Below is a small trained network, with its code and all its weights. Each question gives an input and a class and asks what happens when units are switched off, that is, made to give their printed mean instead of their output.

import numpy as np


def w(rows, s, z=0):
    codes = np.array(rows[::2]) - 128.0
    scale = np.full(codes.shape[1], s)
    scale[-1] = z or s
    return codes * scale


def norm(h):
    return h / np.sqrt((h * h).mean(-1, keepdims=True) + 1e-5)


def f(y):
    return np.maximum(y, 0)


def log_softmax(a):
    a = a - a.max(-1, keepdims=True)
    return a - np.log(np.exp(a).sum(-1, keepdims=True))


def net(x, mask):
    res = np.array(x, float).reshape(1, 2) / 4 @ E
    u = 0
    for l in range(3):
        y = f(norm(res) @ A[l][:, :-1].T + A[l][:, -1])
        res = res + np.where(mask[u : u + 6], y, B[l][:, -1]) @ B[l][:, :-1]
        u += 6
    return log_softmax(norm(res)[-1] @ U[:, :-1].T + U[:, -1])


A, B = {}, {}
E = w([
[140,109,207,80,46,156,253],'x0',
[214,121,130,16,151,215,178],'x1',
],0.0035)
A[0] = w([
[144,133,143,172,61,115,171,147],'L0N1',
[69,76,125,116,186,134,158,22],'L0N2',
[67,98,171,118,96,102,174,24],'L0N3',
[73,151,114,202,55,50,69,151],'L0N4',
[98,136,41,156,249,83,75,246],'L0N5',
[69,117,136,192,90,1,140,149],'L0N6',
],0.0066,0.0012)
B[0] = w([
[47,100,104,153,116,86,128,171],'L0N1',
[90,157,204,108,99,171,130,128],'L0N2',
[56,137,162,161,108,95,162,170],'L0N3',
[182,154,147,159,143,199,151,232],'L0N4',
[121,174,52,156,55,93,24,255],'L0N5',
[120,111,114,1,102,63,117,222],'L0N6',
],0.0071,0.0075)
A[1] = w([
[253,167,221,127,172,182,59,2],'L1N1',
[73,46,192,145,160,68,156,127],'L1N2',
[116,97,237,77,131,229,206,104],'L1N3',
[153,183,11,139,71,133,118,23],'L1N4',
[152,111,95,70,110,209,111,99],'L1N5',
[49,179,229,157,39,85,220,101],'L1N6',
],0.0047,0.00069)
B[1] = w([
[89,175,248,169,145,100,81,166],'L1N1',
[197,150,254,163,94,92,116,182],'L1N2',
[140,115,103,169,82,159,108,242],'L1N3',
[89,99,219,124,191,120,175,246],'L1N4',
[85,59,139,168,106,38,115,193],'L1N5',
[141,94,10,188,215,183,141,254],'L1N6',
],0.006,0.0045)
A[2] = w([
[135,208,83,106,87,109,64,70],'L2N1',
[46,74,118,213,119,89,143,18],'L2N2',
[71,126,121,62,254,97,53,100],'L2N3',
[69,36,201,59,42,112,93,251],'L2N4',
[147,217,31,65,110,102,45,159],'L2N5',
[132,126,186,239,146,155,99,125],'L2N6',
],0.0061,0.0012)
B[2] = w([
[102,210,160,186,67,186,94,219],'L2N1',
[163,161,111,75,132,157,93,190],'L2N2',
[110,178,98,201,183,145,197,182],'L2N3',
[118,168,136,116,153,88,94,215],'L2N4',
[65,111,140,202,37,254,76,255],'L2N5',
[209,64,148,70,97,168,147,175],'L2N6',
],0.0077,0.0071)
U = w([
[129,177,176,134,225,70,135,119],'0',
[69,179,124,197,85,202,35,156],'1',
[122,87,123,140,147,92,112,9],'2',
[204,102,213,51,98,115,67,135],'3',
[124,91,129,145,141,88,119,12],'4',
[170,45,63,124,107,202,183,152],'5',
[64,135,79,41,114,7,163,142],'6',
],0.018,0.015)

Each question gives the input, the list of numbers given to net, and the class t.
The units are the neurons (one row each of A and B). Each row of codes is followed by its name. A weight is (code - 128) times the scale printed after its matrix; where a second scale follows, it is the last column's (A, B and U).
mask holds one flag per neuron, layer by layer. A switched-off neuron (its flag False) gives its mean, the last column of its row in B, instead of its output. The means were averaged over made-up inputs and are rounded, as every weight is.
A unit's drop is (log p(t) with every unit on - log p(t) with that unit switched off) / (log p(t) with every unit on - log p(t) with every unit switched off).
The circuit of an input: a set's keep is (log p(t) with only the set's units on - log p(t) with every unit switched off) / (log p(t) with every unit on - log p(t) with every unit switched off). Starting from the 12 units with the biggest drops (on a tie, the unit counted first), units are removed one at a time, each time the one whose removal leaves the highest keep (on an exact tie, the one counted first), for as long as the keep stays at least 0.8.
circuit, biggest first: the units of the circuit, biggest drop first
k most important neurons: the k neurons with the biggest drops, biggest first
k most important neurons of layer l: the k neurons of layer l with the biggest drops, biggest first
drop when u is switched off: that unit's drop, to one decimal
input [1,3], class 3: circuit, biggest first -> (L0N5; L2N5)
input [4,-3], class 6: 2 most important neurons of layer 0 -> (L0N6; L0N5)
input [2,-5], class 6: 2 most important neurons -> (L0N6; L0N5)
input [8,-7], class 6: circuit, biggest first -> (L0N6; L2N5)
input [1,-1], class 6: circuit, biggest first -> (L0N6; L0N5; L2N5)
input [3,-6], class 6: circuit, biggest first -> (L0N6; L0N5)
input [4,-1], class 5: 3 most important neurons -> (L1N6; L0N5; L0N6)
input [4,6], class 5: 2 most important neurons -> (L0N5; L0N6)
input [5,-7], class 6: most important neuron -> (L0N6)
input [3,6], class 3: 3 most important neurons of layer 0 -> (L0N3; L0N5; L0N6)
input [-2,5], class 0: 2 most important neurons -> (L0N4; L2N5)
input [4,7], class 3: 4 most important neurons of layer 0 -> (L0N3; L0N5; L0N6; L0N1)
input [2,7], class 3: 4 most important neurons -> (L0N5; L2N5; L1N6; L0N6)
input [-3,6], class 0: 2 most important neurons of layer 2 -> (L2N5; L2N3)
input [1,8], class 3: 3 most important neurons -> (L0N5; L2N5; L1N6)
input [6,-3], class 6: 4 most important neurons -> (L2N5; L0N6; L0N1; L0N4)
input [3,0], class 5: 3 most important neurons -> (L1N6; L0N6; L0N5)
input [1,-2], class 6: 4 most important neurons -> (L0N6; L0N5; L2N5; L2N1)
input [2,2], class 5: 2 most important neurons -> (L0N6; L0N5)
input [2,8], class 3: 3 most important neurons -> (L2N5; L1N6; L0N5)
input [-4,7], class 0: 2 most important neurons of layer 0 -> (L0N6; L0N5)
input [2,5], class 3: drop when L2N5 is switched off -> 0.2
input [6,1], class 5: drop when L1N6 is switched off -> 0.6
input [5,6], class 5: drop when L0N2 is switched off -> 0.0
input [7,8], class 5: drop when L0N5 is switched off -> 1.2
